Here is a tiny trained network, its code and every weight. The questions are about switching its units off for an input and a target symbol, where a switched-off unit gives its printed mean instead of its output.

import numpy as np


def w(rows, s, z=0):
    codes = np.array(rows[::2]) - 128.0
    scale = np.full(codes.shape[1], s)
    scale[-1] = z or s
    return codes * scale


def norm(h):
    return h / np.sqrt((h * h).mean(-1, keepdims=True) + 1e-5)


def f(y):
    return y / 2 * (1 + np.tanh(0.7978845608 * (y + 0.044715 * y**3)))


def softmax(a):
    e = np.exp(a - a.max(-1, keepdims=True))
    return e / e.sum(-1, keepdims=True)


def log_softmax(a):
    a = a - a.max(-1, keepdims=True)
    return a - np.log(np.exp(a).sum(-1, keepdims=True))


def net(x, mask):
    ids = ['βγδεηθλμξπστφψ'.index(c) for c in x.split()]
    T = len(ids)
    res = E[ids] + P[:T]
    r = norm(res)
    for j in range(3):
        rows = slice(2 * j, 2 * j + 2)
        q, k, v = (r @ M[0][rows].T for M in (Q, K, V))
        z = softmax(np.where(np.tri(T) > 0, q @ k.T / 2**0.5, -1e9)) @ v
        o = O[0][rows]
        res = res + np.where(mask[j], z, o[:, -1]) @ o[:, :-1]
    y = f(norm(res) @ A[0][:, :-1].T + A[0][:, -1])
    res = res + np.where(mask[3:7], y, B[0][:, -1]) @ B[0][:, :-1]
    return log_softmax(norm(res)[-1] @ U[:, :-1].T + U[:, -1])


Q, K, V, O, A, B = {}, {}, {}, {}, {}, {}
E = w([
[126,110,122,99,85,122],'β',
[125,110,119,100,84,123],'γ',
[122,106,128,97,74,118],'δ',
[131,96,125,106,76,103],'ε',
[157,114,117,92,69,115],'η',
[91,97,226,178,46,199],'θ',
[200,162,193,99,206,131],'λ',
[154,95,80,90,121,156],'μ',
[103,185,127,150,109,69],'ξ',
[140,109,132,162,213,254],'π',
[113,87,121,132,135,62],'σ',
[154,103,80,118,193,89],'τ',
[65,107,75,139,170,138],'φ',
[127,190,87,141,140,140],'ψ',
],0.0073)
P = w([
[106,167,117,4,156,118],'0',
[129,130,113,63,109,101],'1',
[137,131,105,109,100,102],'2',
[156,123,113,144,87,123],'3',
[167,114,103,193,68,116],'4',
[171,111,112,220,66,128],'5',
[179,108,124,244,57,148],'6',
],0.0038)
Q[0] = w([
[151,111,27,143,96,79],'H1',
[168,131,111,197,108,158],'H1',
[87,149,250,173,118,136],'H2',
[74,179,138,77,210,97],'H2',
[101,143,101,86,176,95],'H3',
[188,70,28,104,100,106],'H3',
],0.012)
K[0] = w([
[123,133,58,214,112,150],'H1',
[133,112,149,249,97,144],'H1',
[139,96,245,121,67,120],'H2',
[17,141,171,59,133,113],'H2',
[100,165,119,52,154,128],'H3',
[124,128,93,213,175,96],'H3',
],0.011)
V[0] = w([
[254,175,159,117,112,117],'H1',
[148,35,176,108,117,96],'H1',
[159,58,78,117,190,152],'H2',
[186,153,143,134,178,46],'H2',
[97,186,206,181,126,143],'H3',
[162,173,123,71,110,201],'H3',
],0.0067)
O[0] = w([
[254,206,163,90,191,122,142],'H1',
[186,16,178,98,141,136,139],'H1',
[134,105,36,101,177,183,136],'H2',
[207,89,80,160,135,61,107],'H2',
[150,103,115,25,42,126,2],'H3',
[186,144,134,224,50,183,112],'H3',
],0.0058,0.0037)
A[0] = w([
[100,241,154,158,208,58,84],'N1',
[100,69,82,18,210,54,2],'N2',
[128,92,85,10,78,26,63],'N3',
[88,217,1,119,123,76,164],'N4',
],0.0057,0.0016)
B[0] = w([
[190,127,147,162,3,146,216],'N1',
[77,223,204,159,146,118,222],'N2',
[126,166,84,75,176,160,191],'N3',
[111,91,145,185,27,31,250],'N4',
],0.0072,0.0023)
U = w([
[135,97,36,101,58,189,20],'β',
[66,211,198,110,201,86,229],'γ',
[114,174,158,158,130,181,78],'δ',
[108,168,149,153,128,167,87],'ε',
[130,187,60,19,133,128,253],'η',
[72,118,239,101,77,178,55],'θ',
[249,158,208,136,154,133,85],'λ',
[163,127,57,201,216,42,54],'μ',
[130,207,95,169,37,64,195],'ξ',
[150,111,59,158,185,237,187],'π',
[140,91,122,59,106,128,146],'σ',
[141,12,203,127,155,94,70],'τ',
[1,65,67,139,121,107,122],'φ',
[192,78,95,95,125,104,64],'ψ',
],0.0088,0.0024)

Each question gives the input, a string of symbols that net reads in full, and the target symbol t.
The units are the heads (2 rows each of Q, K, V and O) and the neurons (one row each of A and B). Each row of codes is followed by its name. A weight is (code - 128) times the scale printed after its matrix; where a second scale follows, it is the last column's (O, A, B and U).
mask holds one flag per unit, heads first, then neurons. A switched-off unit (its flag False) gives its mean, the last column of its rows in O or B, instead of its output. The means were averaged over made-up inputs and are rounded, as every weight is.
A unit's drop is (log p(t) with every unit on - log p(t) with that unit switched off) / (log p(t) with every unit on - log p(t) with every unit switched off).
The circuit of an input: a set's keep is (log p(t) with only the set's units on - log p(t) with every unit switched off) / (log p(t) with every unit on - log p(t) with every unit switched off). Starting from all 7 units, units are removed one at a time, each time the one whose removal leaves the highest keep (on an exact tie, the one counted first), for as long as the keep stays at least 0.8.
units of the circuit, in order: the units of the circuit, biggest drop first
most important unit: the unit with the biggest drop
top k neurons: the k neurons with the biggest drops, biggest first
which heads matter: for each layer, one digit per head in row order, 1 if its drop is at least 0.15 and else 0, layers parted by /
input δ η σ μ σ γ, target γ: units of the circuit, in order => (H3, N2)
input ξ ε π ε δ, target β: units of the circuit, in order => (H2, N2)
input η τ δ δ, target μ: units of the circuit, in order => (H2, H3)
input ξ ε ε μ ε, target π: units of the circuit, in order => (H1, H2, N4)
input θ τ η, target μ: units of the circuit, in order => (H2, H3)
input δ δ δ π π η, target β: most important unit => H3
input φ μ θ θ ε γ ε, target τ: which heads matter => 110
input θ γ θ γ μ β η, target π: which heads matter => 010
input η σ ε β, target γ: which heads matter => 101
input ξ γ ε β δ, target τ: which heads matter => 100
input ψ ξ ξ δ, target η: which heads matter => 001
input μ τ μ, target μ: which heads matter => 011
input ξ μ φ φ β τ, target φ: which heads matter => 100
input σ π γ γ, target β: units of the circuit, in order => (H2)
input ξ φ μ ε, target φ: units of the circuit, in order => (H1, N1)
input τ ψ μ, target ξ: which heads matter => 100
input δ β ε ε ψ τ, target ξ: units of the circuit, in order => (H1, N1)
input γ φ ε μ δ, target π: units of the circuit, in order => (H2, H1, N4)
input δ ξ φ ξ μ, target φ: top 2 neurons => (N4, N1)
input δ ε ε λ τ θ δ, target μ: units of the circuit, in order => (H2, N1)
input π σ ξ β, target γ: top neuron => (N2)
input η σ β γ, target γ: which heads matter => 101
input τ β β, target μ: which heads matter => 010
